Here is a tiny trained network, its code and every weight. The questions are about switching its units off for an input and a class, where a switched-off unit gives its printed mean instead of its output.

import numpy as np


def w(rows, s, z=0):
    codes = np.array(rows[::2]) - 128.0
    scale = np.full(codes.shape[1], s)
    scale[-1] = z or s
    return codes * scale


def f(y):
    return y / 2 * (1 + np.tanh(0.7978845608 * (y + 0.044715 * y**3)))


def log_softmax(a):
    a = a - a.max(-1, keepdims=True)
    return a - np.log(np.exp(a).sum(-1, keepdims=True))


def net(x, mask):
    res = np.array(x, float).reshape(1, 6) / 4 @ E
    y = f(res @ A[0][:, :-1].T + A[0][:, -1])
    res = res + np.where(mask, y, B[0][:, -1]) @ B[0][:, :-1]
    return log_softmax(res[-1] @ U[:, :-1].T + U[:, -1])


A, B = {}, {}
E = w([
[167,82,178,83,113,140,10,32],'x0',
[171,78,71,96,177,43,51,223],'x1',
[194,234,65,205,99,169,66,113],'x2',
[127,120,127,123,117,139,122,138],'x3',
[255,162,174,48,119,121,202,160],'x4',
[115,132,34,24,207,195,144,116],'x5',
],0.008)
A[0] = w([
[153,121,117,80,133,110,93,28,62],'n0',
[104,120,130,37,192,169,118,116,63],'n1',
[119,142,193,157,146,192,160,68,61],'n2',
[117,123,181,127,133,188,130,85,72],'n3',
[162,183,125,159,108,190,166,76,171],'n4',
[200,141,191,84,161,140,145,184,168],'n5',
[108,191,149,110,31,141,185,58,73],'n6',
[192,140,177,103,143,120,185,151,85],'n7',
[23,108,110,119,146,131,88,149,255],'n8',
[54,54,160,33,118,108,183,118,77],'n9',
[141,150,223,201,42,79,67,211,188],'n10',
[218,109,101,112,183,11,98,182,182],'n11',
[10,82,123,196,168,174,87,131,220],'n12',
[19,149,110,140,99,155,202,246,97],'n13',
[105,139,112,77,254,155,152,126,113],'n14',
[105,64,172,84,192,96,132,153,112],'n15',
[112,127,38,66,154,210,138,127,92],'n16',
[88,178,106,150,114,117,213,86,30],'n17',
[126,151,171,149,131,190,139,97,69],'n18',
[171,106,122,131,175,86,88,191,6],'n19',
[102,142,98,138,124,109,128,231,38],'n20',
[90,144,122,143,191,65,227,149,180],'n21',
[190,174,189,63,134,140,169,160,76],'n22',
[105,56,158,107,139,64,175,116,132],'n23',
[120,110,179,81,149,140,69,85,164],'n24',
[124,131,159,91,179,75,58,147,100],'n25',
[94,41,130,75,217,167,159,144,69],'n26',
[222,143,116,85,106,133,169,129,171],'n27',
[99,76,106,200,230,103,119,144,170],'n28',
[161,213,98,160,109,151,90,134,122],'n29',
[202,149,203,93,145,150,200,126,115],'n30',
[147,144,160,74,154,110,12,60,53],'n31',
[119,63,135,87,115,107,167,136,134],'n32',
[145,164,70,99,186,179,111,106,127],'n33',
[40,169,205,65,83,177,181,68,58],'n34',
[124,192,76,173,142,110,179,169,174],'n35',
[222,172,25,167,117,68,58,115,148],'n36',
[136,138,62,111,136,156,112,72,240],'n37',
[135,102,107,118,167,53,64,175,35],'n38',
[137,133,158,191,44,70,113,173,134],'n39',
[43,160,103,142,115,98,130,131,87],'n40',
[98,30,221,157,110,21,186,112,104],'n41',
[151,79,177,106,105,109,82,30,155],'n42',
],0.0083,0.00092)
B[0] = w([
[181,95,188,102,122,100,227,190,172],'n0',
[188,222,151,168,158,97,105,166,173],'n1',
[119,97,180,68,196,178,133,152,189],'n2',
[85,17,183,71,153,151,157,169,165],'n3',
[91,96,98,90,113,191,111,118,196],'n4',
[116,76,139,134,116,94,78,41,192],'n5',
[72,97,135,142,213,198,116,113,208],'n6',
[83,115,145,102,139,33,44,71,187],'n7',
[95,129,111,140,114,109,103,67,177],'n8',
[140,191,10,112,41,156,119,59,202],'n9',
[192,229,155,198,212,143,151,132,255],'n10',
[57,80,143,108,187,202,116,97,224],'n11',
[70,107,182,140,98,17,28,45,210],'n12',
[163,104,210,105,67,74,182,193,211],'n13',
[156,209,120,210,169,92,175,123,182],'n14',
[112,152,73,93,68,226,149,89,177],'n15',
[211,162,208,237,245,79,140,151,193],'n16',
[94,91,102,86,156,117,157,166,178],'n17',
[99,99,159,121,137,189,159,157,166],'n18',
[69,57,146,121,250,185,146,101,178],'n19',
[88,95,136,74,126,130,176,185,173],'n20',
[140,86,141,83,42,96,179,163,189],'n21',
[89,132,183,126,130,62,101,49,198],'n22',
[149,229,51,158,57,193,153,83,181],'n23',
[151,99,182,111,59,72,164,152,176],'n24',
[101,67,151,116,139,175,201,176,166],'n25',
[242,142,96,162,133,176,115,99,184],'n26',
[78,143,153,124,119,85,3,59,191],'n27',
[124,109,144,94,128,132,81,121,170],'n28',
[174,196,15,42,4,139,152,67,196],'n29',
[80,87,161,132,139,86,54,76,206],'n30',
[122,107,172,45,80,48,210,198,202],'n31',
[119,177,73,104,105,147,109,87,164],'n32',
[222,187,96,163,178,81,128,127,178],'n33',
[91,124,141,120,207,229,131,132,216],'n34',
[154,47,155,43,42,102,159,177,194],'n35',
[101,130,40,54,64,240,147,95,229],'n36',
[155,148,85,135,145,81,148,120,167],'n37',
[42,66,128,86,249,192,167,169,189],'n38',
[179,186,133,189,202,138,151,143,213],'n39',
[129,106,188,106,114,84,84,114,157],'n40',
[249,187,43,192,137,200,116,94,230],'n41',
[184,170,180,96,52,65,227,249,208],'n42',
],0.005,0.0099)
U = w([
[48,46,161,88,225,234,155,133,98],'0',
[182,166,45,116,40,185,125,78,251],'1',
[164,72,206,66,63,22,214,208,68],'2',
[235,189,156,241,223,87,133,121,43],'3',
[49,93,175,129,117,2,5,37,122],'4',
],0.009,0.0017)

Each question gives the input, the list of numbers given to net, and the class t.
The units are the neurons (one row each of A and B). Each row of codes is followed by its name. A weight is (code - 128) times the scale printed after its matrix; where a second scale follows, it is the last column's (A, B and U).
mask holds one flag per neuron, in row order. A switched-off neuron (its flag False) gives its mean, the last column of its row in B, instead of its output. The means were averaged over made-up inputs and are rounded, as every weight is.
A unit's drop is (log p(t) with every unit on - log p(t) with that unit switched off) / (log p(t) with every unit on - log p(t) with every unit switched off).
The circuit of an input: a set's keep is (log p(t) with only the set's units on - log p(t) with every unit switched off) / (log p(t) with every unit on - log p(t) with every unit switched off). Starting from the 12 units with the biggest drops (on a tie, the unit counted first), units are removed one at a time, each time the one whose removal leaves the highest keep (on an exact tie, the one counted first), for as long as the keep stays at least 0.8.
units of the circuit, in order: the units of the circuit, biggest drop first
unit that matters most: the unit with the biggest drop
top k neurons: the k neurons with the biggest drops, biggest first
drop when u is switched off: that unit's drop, to one decimal
input [-7,-1,-3,4,-8,1], class 4: units of the circuit, in order	[n12]
input [-4,7,-3,-6,5,-7], class 0: units of the circuit, in order	[n11; n19]
input [-5,-4,-3,5,-5,-6], class 3: top 3 neurons	[n41; n10; n39]
input [-4,-2,4,1,7,7], class 3: top 3 neurons	[n16; n33; n14]
input [-6,-5,-3,8,2,8], class 3: units of the circuit, in order	[n16; n14]
input [2,6,-6,6,7,-4], class 4: units of the circuit, in order	[n7; n5]
input [4,5,5,-6,6,-2], class 4: units of the circuit, in order	[n27; n41]
input [-8,-5,5,3,3,7], class 2: units of the circuit, in order	[n35; n13]
input [7,-5,0,0,-3,-7], class 2: top 2 neurons	[n42; n31]
input [-4,5,7,8,-5,8], class 3: top 4 neurons	[n16; n33; n14; n9]
input [3,5,-6,5,0,-6], class 1: top 2 neurons	[n41; n15]
input [5,-5,7,3,-4,-8], class 3: top 2 neurons	[n10; n39]
input [-6,6,-5,-4,-3,-3], class 0: top 4 neurons	[n38; n11; n19; n42]
input [5,-5,-6,-4,4,2], class 1: units of the circuit, in order	[n9]
input [2,3,7,2,0,-7], class 1: top 3 neurons	[n36; n29; n16]
input [2,3,-7,8,1,7], class 1: top 2 neurons	[n9; n15]
input [-6,7,0,2,5,1], class 0: top 2 neurons	[n11; n19]
input [-5,5,2,7,-3,6], class 3: top 3 neurons	[n16; n14; n33]
input [7,-8,0,0,6,-7], class 0: top 2 neurons	[n6; n34]
input [-1,-7,6,8,-8,-5], class 4: unit that matters most	n12
input [-4,-3,6,8,7,6], class 4: drop when n41 is switched off	0.1
input [-8,-8,6,-6,-5,6], class 0: top 2 neurons	[n6; n4]
input [2,6,-7,5,-4,2], class 1: drop when n9 is switched off	0.4
input [0,6,-4,-4,2,8], class 3: drop when n16 is switched off	0.2
input [-3,-2,2,1,-3,0], class 2: drop when n2 is switched off	0.0
input [-5,-8,8,1,-4,-6], class 0: top 2 neurons	[n6; n2]
input [6,-3,3,3,5,8], class 3: units of the circuit, in order	[n16]
